Here is a tiny trained network, its code and every weight. The questions are about switching its units off for an input and a class, where a switched-off unit gives its printed mean instead of its output.

import numpy as np


def w(rows, s, z=0):
    codes = np.array(rows[::2]) - 128.0
    scale = np.full(codes.shape[1], s)
    scale[-1] = z or s
    return codes * scale


def f(y):
    return y / 2 * (1 + np.tanh(0.7978845608 * (y + 0.044715 * y**3)))


def log_softmax(a):
    a = a - a.max(-1, keepdims=True)
    return a - np.log(np.exp(a).sum(-1, keepdims=True))


def net(x, mask):
    res = np.array(x, float).reshape(1, 2) / 4 @ E
    y = f(res @ A[0][:, :-1].T + A[0][:, -1])
    res = res + np.where(mask, y, B[0][:, -1]) @ B[0][:, :-1]
    return log_softmax(res[-1] @ U[:, :-1].T + U[:, -1])


A, B = {}, {}
E = w([
[242,233,248,79],'x0',
[2,232,205,237],'x1',
],0.0082)
A[0] = w([
[211,139,176,89,246],'N1',
[104,135,132,124,119],'N2',
[138,3,49,120,229],'N3',
[123,66,125,77,144],'N4',
[156,84,80,105,125],'N5',
[99,154,149,179,183],'N6',
[123,102,128,139,96],'N7',
[111,114,145,145,115],'N8',
[109,21,75,135,110],'N9',
[83,133,137,221,177],'N10',
[97,124,154,169,194],'N11',
[64,138,110,151,153],'N12',
],0.023,0.011)
B[0] = w([
[202,103,127,238,221],'N1',
[144,133,124,99,134],'N2',
[3,18,108,179,251],'N3',
[110,78,126,178,175],'N4',
[90,17,165,138,182],'N5',
[154,244,150,107,180],'N6',
[107,89,125,88,132],'N7',
[143,134,115,91,135],'N8',
[19,50,92,110,207],'N9',
[138,210,123,14,194],'N10',
[191,228,126,46,171],'N11',
[56,160,78,52,174],'N12',
],0.013,0.029)
U = w([
[250,169,145,216,254],'0',
[62,88,62,75,32],'1',
[90,190,84,62,128],'2',
[201,244,155,79,76],'3',
[114,4,130,221,132],'4',
],0.012,0.0042)

Each question gives the input, the list of numbers given to net, and the class t.
The units are the neurons (one row each of A and B). Each row of codes is followed by its name. A weight is (code - 128) times the scale printed after its matrix; where a second scale follows, it is the last column's (A, B and U).
mask holds one flag per neuron, in row order. A switched-off neuron (its flag False) gives its mean, the last column of its row in B, instead of its output. The means were averaged over made-up inputs and are rounded, as every weight is.
A unit's drop is (log p(t) with every unit on - log p(t) with that unit switched off) / (log p(t) with every unit on - log p(t) with every unit switched off).
The circuit of an input: a set's keep is (log p(t) with only the set's units on - log p(t) with every unit switched off) / (log p(t) with every unit on - log p(t) with every unit switched off). Starting from all 12 units, units are removed one at a time, each time the one whose removal leaves the highest keep (on an exact tie, the one counted first), for as long as the keep stays at least 0.8.
units of the circuit, in order: the units of the circuit, biggest drop first
unit that matters most: the unit with the biggest drop
top k neurons: the k neurons with the biggest drops, biggest first
drop of u: that unit's drop, to one decimal
input [-2,1], class 2: units of the circuit, in order : [N3, N5, N9]
input [7,5], class 3: units of the circuit, in order : [N3]
input [-4,4], class 2: top 2 neurons : [N12, N1]
input [-7,3], class 1: top 2 neurons : [N9, N3]
input [7,-7], class 4: top 3 neurons : [N6, N11, N10]
input [-8,-1], class 1: top 2 neurons : [N1, N12]
input [-8,4], class 2: top 4 neurons : [N10, N11, N6, N5]
input [-6,-1], class 1: top 3 neurons : [N1, N12, N9]
input [8,-7], class 0: top 3 neurons : [N3, N9, N1]
input [-1,1], class 2: top 2 neurons : [N1, N3]
input [-3,3], class 2: top 2 neurons : [N1, N12]
input [-5,2], class 1: drop of N3 : 0.2
input [-3,0], class 1: drop of N1 : 1.5
input [8,-1], class 0: drop of N3 : 0.4
input [-7,8], class 2: unit that matters most : N12
